Here is a tiny trained network, its code and every weight. The questions are about switching its units off for an input and a class, where a switched-off unit gives its printed mean instead of its output.

import numpy as np


def w(rows, s, z=0):
    codes = np.array(rows[::2]) - 128.0
    scale = np.full(codes.shape[1], s)
    scale[-1] = z or s
    return codes * scale


def norm(h):
    return h / np.sqrt((h * h).mean(-1, keepdims=True) + 1e-5)


def f(y):
    return np.maximum(y, 0)


def log_softmax(a):
    a = a - a.max(-1, keepdims=True)
    return a - np.log(np.exp(a).sum(-1, keepdims=True))


def net(x, mask):
    res = np.array(x, float).reshape(1, 4) / 4 @ E
    u = 0
    for l in range(3):
        y = f(norm(res) @ A[l][:, :-1].T + A[l][:, -1])
        res = res + np.where(mask[u : u + 6], y, B[l][:, -1]) @ B[l][:, :-1]
        u += 6
    return log_softmax(norm(res)[-1] @ U[:, :-1].T + U[:, -1])


A, B = {}, {}
E = w([
[3,135,95,167,115],'x0',
[157,97,135,179,89],'x1',
[220,119,29,112,110],'x2',
[74,51,70,243,165],'x3',
],0.0067)
A[0] = w([
[91,152,98,75,170,227],'0.n1',
[92,100,159,252,158,181],'0.n2',
[208,158,178,81,146,110],'0.n3',
[71,131,122,29,76,108],'0.n4',
[88,92,168,90,103,2],'0.n5',
[147,90,113,141,82,76],'0.n6',
],0.011,0.0029)
B[0] = w([
[164,174,2,115,164,199],'0.n1',
[149,101,206,84,252,254],'0.n2',
[206,73,136,124,191,216],'0.n3',
[69,175,84,209,232,193],'0.n4',
[124,173,85,157,104,148],'0.n5',
[129,137,49,92,93,154],'0.n6',
],0.0077,0.0075)
A[1] = w([
[172,112,154,156,47,35],'1.n1',
[150,112,86,81,131,228],'1.n2',
[145,65,200,158,157,249],'1.n3',
[72,148,110,123,159,107],'1.n4',
[2,77,101,239,149,133],'1.n5',
[156,127,63,43,80,253],'1.n6',
],0.0099,0.0014)
B[1] = w([
[83,174,128,168,79,139],'1.n1',
[8,88,151,138,131,217],'1.n2',
[101,97,49,71,146,252],'1.n3',
[167,145,140,150,76,207],'1.n4',
[153,137,158,69,119,255],'1.n5',
[62,91,115,140,107,205],'1.n6',
],0.014,0.0054)
A[2] = w([
[103,84,137,204,28,120],'2.n1',
[153,133,133,211,129,187],'2.n2',
[178,125,208,97,59,248],'2.n3',
[140,251,217,119,81,244],'2.n4',
[115,224,150,193,142,177],'2.n5',
[120,132,141,82,164,243],'2.n6',
],0.011,0.0017)
B[2] = w([
[6,95,132,153,38,152],'2.n1',
[58,47,217,78,117,131],'2.n2',
[72,110,82,51,173,142],'2.n3',
[136,102,167,134,70,182],'2.n4',
[165,152,162,85,44,175],'2.n5',
[151,46,184,134,191,254],'2.n6',
],0.011,0.0071)
U = w([
[183,154,129,212,103,2],'0',
[29,63,106,188,27,130],'1',
[215,145,119,222,95,5],'2',
[151,206,213,80,7,142],'3',
[116,47,139,41,251,155],'4',
[74,219,29,125,142,135],'5',
[219,151,194,183,136,108],'6',
],0.015,0.013)

Each question gives the input, the list of numbers given to net, and the class t.
The units are the neurons (one row each of A and B). Each row of codes is followed by its name. A weight is (code - 128) times the scale printed after its matrix; where a second scale follows, it is the last column's (A, B and U).
mask holds one flag per neuron, layer by layer. A switched-off neuron (its flag False) gives its mean, the last column of its row in B, instead of its output. The means were averaged over made-up inputs and are rounded, as every weight is.
A unit's drop is (log p(t) with every unit on - log p(t) with that unit switched off) / (log p(t) with every unit on - log p(t) with every unit switched off).
The circuit of an input: a set's keep is (log p(t) with only the set's units on - log p(t) with every unit switched off) / (log p(t) with every unit on - log p(t) with every unit switched off). Starting from the 12 units with the biggest drops (on a tie, the unit counted first), units are removed one at a time, each time the one whose removal leaves the highest keep (on an exact tie, the one counted first), for as long as the keep stays at least 0.8.
circuit, biggest first: the units of the circuit, biggest drop first
most important unit: the unit with the biggest drop
k most important neurons: the k neurons with the biggest drops, biggest first
k most important neurons of layer l: the k neurons of layer l with the biggest drops, biggest first
drop of u: that unit's drop, to one decimal
input [5,-3,5,-7], class 5: circuit, biggest first : 0.n2, 0.n4
input [3,-8,2,-6], class 5: circuit, biggest first : 0.n2, 0.n1, 0.n4
input [-3,-6,7,2], class 1: most important neuron : 0.n2
input [3,-1,-1,-8], class 3: 4 most important neurons : 0.n4, 1.n3, 2.n5, 0.n2
input [2,5,5,-6], class 1: circuit, biggest first : 0.n2, 1.n6
input [1,-8,8,-3], class 5: circuit, biggest first : 0.n2, 0.n1
input [7,-1,-1,0], class 3: 3 most important neurons : 1.n3, 0.n3, 1.n4
input [-2,-3,-7,-2], class 3: 2 most important neurons of layer 0 : 0.n2, 0.n5
input [4,-7,5,-6], class 5: 2 most important neurons : 0.n2, 0.n4
input [-7,5,7,-3], class 1: 2 most important neurons of layer 2 : 2.n6, 2.n1
input [-7,3,8,5], class 1: drop of 0.n2 : 0.5
input [-6,-2,6,5], class 1: drop of 0.n2 : 0.7
input [8,-7,-4,-4], class 3: drop of 1.n3 : 0.1
input [7,-7,2,-5], class 5: most important unit : 0.n1
input [6,-6,-8,0], class 3: 2 most important neurons of layer 2 : 2.n5, 2.n4
